Below is a small trained network, with its code and all its weights. Each question gives an input and a class and asks what happens when units are switched off, that is, made to give their printed mean instead of their output.

import numpy as np


def w(rows, s, z=0):
    codes = np.array(rows[::2]) - 128.0
    scale = np.full(codes.shape[1], s)
    scale[-1] = z or s
    return codes * scale


def f(y):
    return y / 2 * (1 + np.tanh(0.7978845608 * (y + 0.044715 * y**3)))


def log_softmax(a):
    a = a - a.max(-1, keepdims=True)
    return a - np.log(np.exp(a).sum(-1, keepdims=True))


def net(x, mask):
    res = np.array(x, float).reshape(1, 5) / 4 @ E
    y = f(res @ A[0][:, :-1].T + A[0][:, -1])
    res = res + np.where(mask, y, B[0][:, -1]) @ B[0][:, :-1]
    return log_softmax(res[-1] @ U[:, :-1].T + U[:, -1])


A, B = {}, {}
E = w([
[149,157,165],'x0',
[149,157,166],'x1',
[127,127,128],'x2',
[128,128,127],'x3',
[249,96,120],'x4',
],0.013)
A[0] = w([
[89,156,216,70],'n0',
[143,61,95,111],'n1',
[60,188,5,6],'n2',
[166,62,35,124],'n3',
[210,119,140,111],'n4',
[146,93,77,103],'n5',
[76,102,126,166],'n6',
[141,114,113,70],'n7',
[108,202,183,147],'n8',
[148,193,219,39],'n9',
[130,206,134,169],'n10',
[86,226,163,117],'n11',
[186,94,171,135],'n12',
[36,136,82,40],'n13',
[236,142,116,35],'n14',
[156,140,140,179],'n15',
[168,67,55,107],'n16',
[96,118,105,172],'n17',
[214,72,78,56],'n18',
[209,121,157,202],'n19',
[209,159,136,1],'n20',
],0.014,0.0082)
B[0] = w([
[159,10,229,154],'n0',
[222,124,152,164],'n1',
[250,202,86,167],'n2',
[217,118,171,207],'n3',
[104,151,94,213],'n4',
[247,116,170,155],'n5',
[87,118,26,175],'n6',
[188,108,198,124],'n7',
[64,98,208,171],'n8',
[98,35,214,151],'n9',
[67,83,177,159],'n10',
[108,56,198,179],'n11',
[103,123,59,198],'n12',
[175,225,73,184],'n13',
[51,117,76,213],'n14',
[66,141,10,169],'n15',
[214,97,242,194],'n16',
[77,135,19,164],'n17',
[86,133,185,218],'n18',
[181,205,57,246],'n19',
[1,84,158,167],'n20',
],0.0072,0.012)
U = w([
[218,136,2,130],'0',
[22,38,50,249],'1',
[205,9,212,4],'2',
],0.0068,0.0034)

Each question gives the input, the list of numbers given to net, and the class t.
The units are the neurons (one row each of A and B). Each row of codes is followed by its name. A weight is (code - 128) times the scale printed after its matrix; where a second scale follows, it is the last column's (A, B and U).
mask holds one flag per neuron, in row order. A switched-off neuron (its flag False) gives its mean, the last column of its row in B, instead of its output. The means were averaged over made-up inputs and are rounded, as every weight is.
A unit's drop is (log p(t) with every unit on - log p(t) with that unit switched off) / (log p(t) with every unit on - log p(t) with every unit switched off).
The circuit of an input: a set's keep is (log p(t) with only the set's units on - log p(t) with every unit switched off) / (log p(t) with every unit on - log p(t) with every unit switched off). Starting from the 12 units with the biggest drops (on a tie, the unit counted first), units are removed one at a time, each time the one whose removal leaves the highest keep (on an exact tie, the one counted first), for as long as the keep stays at least 0.8.
circuit, biggest first: the units of the circuit, biggest drop first
unit that matters most: the unit with the biggest drop
k most important neurons: the k neurons with the biggest drops, biggest first
drop when u is switched off: that unit's drop, to one decimal
input [0,-4,-2,-6,3], class 2: circuit, biggest first	(n13, n16)
input [-7,0,6,7,-5], class 0: unit that matters most	n2
input [7,2,0,-8,6], class 1: circuit, biggest first	(n20, n14)
input [1,3,-2,8,-7], class 2: 2 most important neurons	(n0, n11)
input [7,1,8,-3,6], class 1: circuit, biggest first	(n20, n14)
input [-7,-2,0,6,-5], class 0: 2 most important neurons	(n2, n13)
input [2,6,3,4,-4], class 2: circuit, biggest first	(n0, n11)
input [4,2,6,-4,7], class 1: 2 most important neurons	(n20, n14)
input [-2,-2,-2,3,-4], class 0: drop when n5 is switched off	-0.2
input [5,7,4,5,-7], class 2: drop when n0 is switched off	0.2
input [3,5,5,-2,3], class 1: drop when n3 is switched off	0.1
input [1,3,1,-5,-6], class 2: drop when n11 is switched off	0.6
